Below are the code and all the weights of a small trained network. Each question names an input and a target symbol and asks about switching units off, where a switched-off unit gives its printed mean instead of its output.

import numpy as np


def w(rows, s, z=0):
    codes = np.array(rows[::2]) - 128.0
    scale = np.full(codes.shape[1], s)
    scale[-1] = z or s
    return codes * scale


def f(y):
    return y / 2 * (1 + np.tanh(0.7978845608 * (y + 0.044715 * y**3)))


def softmax(a):
    e = np.exp(a - a.max(-1, keepdims=True))
    return e / e.sum(-1, keepdims=True)


def log_softmax(a):
    a = a - a.max(-1, keepdims=True)
    return a - np.log(np.exp(a).sum(-1, keepdims=True))


def net(x, mask):
    ids = ['ΓΔΦβεη'.index(c) for c in x.split()]
    T = len(ids)
    res = E[ids] + P[:T]
    q, k, v = (res @ M[0].T for M in (Q, K, V))
    z = softmax(np.where(np.tri(T) > 0, q @ k.T / 4**0.5, -1e9)) @ v
    res = res + np.where(mask[0], z, O[0][:, -1]) @ O[0][:, :-1]
    y = f(res @ A[0][:, :-1].T + A[0][:, -1])
    res = res + np.where(mask[1:9], y, B[0][:, -1]) @ B[0][:, :-1]
    return log_softmax(res[-1] @ U[:, :-1].T + U[:, -1])


Q, K, V, O, A, B = {}, {}, {}, {}, {}, {}
E = w([
[82,91,136,196,99,82],'Γ',
[142,109,119,94,164,175],'Δ',
[99,136,188,193,138,81],'Φ',
[137,210,220,118,105,115],'β',
[122,140,151,127,2,202],'ε',
[128,162,75,26,139,158],'η',
],0.018)
P = w([
[157,58,195,122,137,93],'0',
[229,113,135,149,102,107],'1',
[178,153,122,182,105,80],'2',
[83,120,167,112,83,151],'3',
[73,169,156,165,127,140],'4',
[200,205,85,183,88,163],'5',
[103,199,109,189,131,155],'6',
[3,198,119,144,124,214],'7',
],0.017)
Q[0] = w([
[157,203,151,231,1,137],'head 0',
[10,186,222,142,91,149],'head 0',
[116,54,178,54,87,140],'head 0',
[216,139,138,100,100,107],'head 0',
],0.017)
K[0] = w([
[76,186,93,66,113,162],'head 0',
[144,208,59,155,104,164],'head 0',
[249,86,98,102,126,110],'head 0',
[123,65,159,82,102,134],'head 0',
],0.02)
V[0] = w([
[125,216,180,101,159,65],'head 0',
[97,82,67,181,168,135],'head 0',
[160,129,100,10,130,141],'head 0',
[134,121,113,91,174,62],'head 0',
],0.014)
O[0] = w([
[146,120,19,245,117,140,105],'head 0',
[156,97,254,118,135,223,26],'head 0',
[11,246,85,154,110,159,107],'head 0',
[130,158,87,173,154,251,8],'head 0',
],0.0079,0.015)
A[0] = w([
[208,206,199,4,255,233,121],'neuron 0',
[97,176,84,186,179,199,13],'neuron 1',
[154,128,199,218,126,163,119],'neuron 2',
[139,111,123,114,76,172,65],'neuron 3',
[102,197,206,197,117,95,3],'neuron 4',
[136,77,40,45,203,99,29],'neuron 5',
[185,46,113,11,145,228,73],'neuron 6',
[170,161,135,3,145,169,198],'neuron 7',
],0.0094,0.0051)
B[0] = w([
[87,161,163,208,92,151,157],'neuron 0',
[78,86,167,44,120,144,247],'neuron 1',
[145,62,130,163,137,167,159],'neuron 2',
[165,110,144,104,85,101,129],'neuron 3',
[153,42,94,127,46,163,253],'neuron 4',
[107,82,149,128,6,137,186],'neuron 5',
[192,118,90,70,164,155,174],'neuron 6',
[165,146,163,191,169,131,239],'neuron 7',
],0.012,0.0059)
U = w([
[173,108,159,161,102,185,122],'Γ',
[132,212,114,209,125,149,255],'Δ',
[213,93,61,2,120,168,34],'Φ',
[145,107,85,112,37,194,26],'β',
[170,147,158,52,85,81,128],'ε',
[149,153,76,39,181,161,254],'η',
],0.006,0.0056)

Each question gives the input, a string of symbols that net reads in full, and the target symbol t.
The units are the heads (4 rows each of Q, K, V and O) and the neurons (one row each of A and B). Each row of codes is followed by its name. A weight is (code - 128) times the scale printed after its matrix; where a second scale follows, it is the last column's (O, A, B and U).
mask holds one flag per unit, heads first, then neurons. A switched-off unit (its flag False) gives its mean, the last column of its rows in O or B, instead of its output. The means were averaged over made-up inputs and are rounded, as every weight is.
A unit's drop is (log p(t) with every unit on - log p(t) with that unit switched off) / (log p(t) with every unit on - log p(t) with every unit switched off).
The circuit of an input: a set's keep is (log p(t) with only the set's units on - log p(t) with every unit switched off) / (log p(t) with every unit on - log p(t) with every unit switched off). Starting from all 9 units, units are removed one at a time, each time the one whose removal leaves the highest keep (on an exact tie, the one counted first), for as long as the keep stays at least 0.8.
units of the circuit, in order: the units of the circuit, biggest drop first
unit that matters most: the unit with the biggest drop
k most important neurons: the k neurons with the biggest drops, biggest first
drop of u: that unit's drop, to one decimal
input η ε ε η ε Φ ε ε, target ε: unit that matters most => head 0
input Φ β Γ Γ Δ, target Γ: units of the circuit, in order => [head 0; neuron 0]
input Φ η ε Φ ε ε Δ, target ε: units of the circuit, in order => [head 0; neuron 5]
input η η Φ ε η Φ, target β: units of the circuit, in order => [head 0; neuron 4; neuron 1]
input β η Δ, target β: 3 most important neurons => [neuron 5; neuron 1; neuron 7]
input η η ε η Φ η, target η: units of the circuit, in order => [head 0; neuron 1; neuron 4]
input β ε Δ η Γ Δ, target η: 3 most important neurons => [neuron 1; neuron 5; neuron 4]
input ε Γ Φ Δ, target Γ: units of the circuit, in order => [neuron 0; head 0]
input β Φ ε Δ Δ Φ η, target Δ: units of the circuit, in order => [head 0; neuron 4; neuron 6]
input Δ ε Γ η Φ, target β: units of the circuit, in order => [neuron 4; head 0]
input η ε Δ, target η: 2 most important neurons => [neuron 1; neuron 5]
input ε ε ε η β Γ, target β: 2 most important neurons => [neuron 4; neuron 1]
input ε ε ε Δ Φ Γ Γ, target Γ: 2 most important neurons => [neuron 2; neuron 1]
input β ε β Φ ε Δ Φ Δ, target Δ: unit that matters most => neuron 0
input ε Φ η η Δ Γ ε η, target Γ: 2 most important neurons => [neuron 0; neuron 7]
input Δ Φ ε ε ε ε η, target ε: 2 most important neurons => [neuron 5; neuron 4]
input ε Δ ε ε η Φ Γ, target β: drop of neuron 4 => 0.4
input η β ε η, target β: drop of head 0 => 0.8
input β ε η, target β: drop of neuron 5 => 0.6
input Φ η Φ η Φ ε β Δ, target ε: units of the circuit, in order => [head 0]
